Questions about the matrix below.
1) Find the first entry, reading row by row.
2) Find the smallest entry in the first row.
3) Find the bottom-left entry.
4) Find the last entry, reading row by row.
5) Find the largest entry in the first row.
6) Find the third entry on the diagonal from the top-right corner.
7) Find the top entry of the column that holds the smallest entry.
8) Find the 5th entry, reading row by row.
[[126 133 120 138]
 [133 106 124 112]
 [129 135 125 149]
 [139 111 115 138]
 [139 115 116 130]
 [134 121 131 144]
 [140 123 114 131]
 [111 138 121 113]
 [135 137 128 145]
 [135 110 135 111]
 [146 140 123 123]
 [112 107 143 116]
 [141 116 132 121]
 [115 131 158 138]
 [129 136 145 149]]
1) 126
2) 120
3) 129
4) 149
5) 138
6) 135
7) 133
8) 133

[[128 130 130 131 128 125 129 139 133]
 [135 133 127 127 125 125 128 101 125]
 [126 129 125 123 137 128 143 124 128]
 [130 132 122 124 119 128 131 117 128]
 [125 130 126 128 132 129 123 140 128]
 [126 130 129 126 131 125 118 119 136]
 [128 135 132 136 132 127 129 128 129]
 [131 127 121 132 136 128 131 122 132]
 [128 134 132 126 128 121 140 105 135]
 [123 127 134 126 128 128 121 141 125]
 [132 131 123 130 122 123 126 131 132]
 [128 131 130 133 121 127 129 144 125]
 [132 126 113 124 128 135 130 111 123]]
Rows and columns are numbered from 1.
The top-right entry is 133
The entry in row 2 and column 1 is 135
Report the entry in row 3 and column 1.
126
Report the entry at row 1, column 3.
130
Report the entry directly above the smallest entry.
139
Report the entry at the centre.
132
The entry directly above 141: 105
Report the entry in the bottom-left corner.
132
Report the entry just right of the smallest entry.
125
Report the entry just left of the largest entry.
129
Report the entry in row 3 and column 3.
125
The bottom-right entry is 123
Report the entry directly below the smallest entry.
124
The entry in the top-left corner -> 128
The smallest entry is 101
Report the bottom entry of the column that holds the largest entry.
111
Report the entry directly above the largest entry.
131
The entry just right of the centre entry -> 127
Report the entry directly above the centre entry.
131
Report the entry just left of 113.
126
Report the entry just left of the smallest entry.
128
The entry in row 1 and column 2 -> 130

Read these off the matrix that follows.
1) Which number is the entry directly below 130?
2) Which number is the last entry, reading row by row?
3) Which number is the 4th entry in reading order?
4) Which number is the entry just left of 144?
5) Which number is the largest entry in the first column?
6) Which number is the entry just left of 132?
7) Which number is the fourth-last entry, reading row by row?
8) Which number is the second entry on the main diagonal?
array([[106, 127, 144, 140, 127, 127, 108, 130, 122, 103],
       [114, 150, 150, 128, 150, 137, 122, 114, 135, 115],
       [106, 132, 153, 122, 103, 121, 133, 129, 152, 131]])
1) 114
2) 131
3) 140
4) 127
5) 114
6) 106
7) 133
8) 150

x =
140	133	129	134	129	129	145	129	134	130
148	134	129	134	129	129	137	129	134	131
134	131	129	131	131	129	135	128	131	140
139	131	129	132	130	130	133	128	131	146
138	132	129	133	129	129	138	128	134	134
132	131	129	131	132	129	133	128	131	147
140	132	129	132	130	129	135	129	134	134
132	131	130	134	129	128	151	128	133	133
136	133	130	134	129	128	152	129	134	130
144	134	129	132	129	129	135	129	134	131
147	132	129	130	135	131	129	129	131	158
137	133	129	132	130	129	139	129	132	132
131	131	129	131	131	129	140	129	131	135
134	132	129	132	130	128	147	129	132	130
153	132	129	133	129	130	132	128	135	142
Counting starts at 1.
The entry in row 3 and column 1 is 134
Give the entry directly below the largest entry.
132
The entry in row 2 and column 1 is 148
The entry at row 1, column 3 is 129
The entry just left of the largest entry: 131
The entry in the top-right corner is 130
Give the entry directly above the largest entry.
131
The entry at row 3, column 3 -> 129
The top-left entry -> 140
Give the largest entry.
158
The entry at row 1, column 2: 133
The entry in row 3 and column 2: 131
Give the bottom-right entry.
142
Give the entry in the bottom-left corner.
153
The entry directly below 146 is 134
The entry at row 2, column 2 is 134
